Here is a tiny trained network, its code and every weight. The questions are about switching its units off for an input and a class, where a switched-off unit gives its printed mean instead of its output.

import numpy as np


def w(rows, s, z=0):
    codes = np.array(rows[::2]) - 128.0
    scale = np.full(codes.shape[1], s)
    scale[-1] = z or s
    return codes * scale


def f(y):
    return np.maximum(y, 0)


def log_softmax(a):
    a = a - a.max(-1, keepdims=True)
    return a - np.log(np.exp(a).sum(-1, keepdims=True))


def net(x, mask):
    res = np.array(x, float).reshape(1, 8) / 4 @ E
    y = f(res @ A[0][:, :-1].T + A[0][:, -1])
    res = res + np.where(mask, y, B[0][:, -1]) @ B[0][:, :-1]
    return log_softmax(res[-1] @ U[:, :-1].T + U[:, -1])


A, B = {}, {}
E = w([
[254,101,172],'x0',
[134,157,113],'x1',
[127,116,138],'x2',
[129,122,129],'x3',
[175,80,20],'x4',
[130,123,131],'x5',
[135,147,118],'x6',
[130,135,126],'x7',
],0.0086)
A[0] = w([
[116,220,241,18],'neuron 1',
[159,136,74,153],'neuron 2',
[83,144,75,54],'neuron 3',
[223,132,163,61],'neuron 4',
[157,83,39,11],'neuron 5',
[100,198,232,3],'neuron 6',
[2,140,87,103],'neuron 7',
],0.0093,0.0013)
B[0] = w([
[49,19,39,222],'neuron 1',
[100,102,88,170],'neuron 2',
[183,155,162,183],'neuron 3',
[191,186,225,196],'neuron 4',
[81,52,50,189],'neuron 5',
[104,63,68,214],'neuron 6',
[254,137,248,255],'neuron 7',
],0.009,0.0069)
U = w([
[82,17,30,13],'0',
[219,213,254,111],'1',
[116,170,123,253],'2',
],0.0063,0.0034)

Each question gives the input, the list of numbers given to net, and the class t.
The units are the neurons (one row each of A and B). Each row of codes is followed by its name. A weight is (code - 128) times the scale printed after its matrix; where a second scale follows, it is the last column's (A, B and U).
mask holds one flag per neuron, in row order. A switched-off neuron (its flag False) gives its mean, the last column of its row in B, instead of its output. The means were averaged over made-up inputs and are rounded, as every weight is.
A unit's drop is (log p(t) with every unit on - log p(t) with that unit switched off) / (log p(t) with every unit on - log p(t) with every unit switched off).
The circuit of an input: a set's keep is (log p(t) with only the set's units on - log p(t) with every unit switched off) / (log p(t) with every unit on - log p(t) with every unit switched off). Starting from all 7 units, units are removed one at a time, each time the one whose removal leaves the highest keep (on an exact tie, the one counted first), for as long as the keep stays at least 0.8.
units of the circuit, in order: the units of the circuit, biggest drop first
most important unit: the unit with the biggest drop
top k neurons: the k neurons with the biggest drops, biggest first
drop of u: that unit's drop, to one decimal
input [-8,5,0,1,7,5,5,6], class 1: most important unit -> neuron 7
input [-5,-3,7,2,2,-1,-8,1], class 1: units of the circuit, in order -> [neuron 7; neuron 1]
input [1,-2,-1,6,-5,0,3,2], class 0: units of the circuit, in order -> [neuron 1; neuron 7]
input [-1,7,3,-7,-3,2,8,-1], class 0: units of the circuit, in order -> [neuron 1; neuron 4]
input [8,-5,5,-4,-8,-7,2,2], class 0: top 2 neurons -> [neuron 1; neuron 6]
input [-6,0,-1,5,-3,8,-4,3], class 1: top 2 neurons -> [neuron 7; neuron 5]
input [-4,5,4,-2,-5,3,6,-1], class 0: top 3 neurons -> [neuron 1; neuron 6; neuron 4]
input [8,2,-3,-8,-8,3,-6,8], class 0: top 3 neurons -> [neuron 1; neuron 6; neuron 7]
input [0,-5,8,8,-3,2,-1,-3], class 0: top 2 neurons -> [neuron 7; neuron 4]
input [1,5,1,-7,-5,0,8,-1], class 0: units of the circuit, in order -> [neuron 1; neuron 7]
input [-1,5,4,-7,-5,8,-6,5], class 0: units of the circuit, in order -> [neuron 1; neuron 6]
input [-7,-8,8,-3,5,6,8,-4], class 1: top 2 neurons -> [neuron 7; neuron 1]
input [-7,3,-1,7,1,-3,4,4], class 1: drop of neuron 7 -> 0.3
input [3,6,-4,-1,-8,-3,2,-2], class 0: most important unit -> neuron 1
input [2,6,5,3,-8,-7,0,3], class 0: drop of neuron 1 -> 0.2
input [-8,8,-2,4,-1,-7,-6,6], class 1: drop of neuron 4 -> 0.0
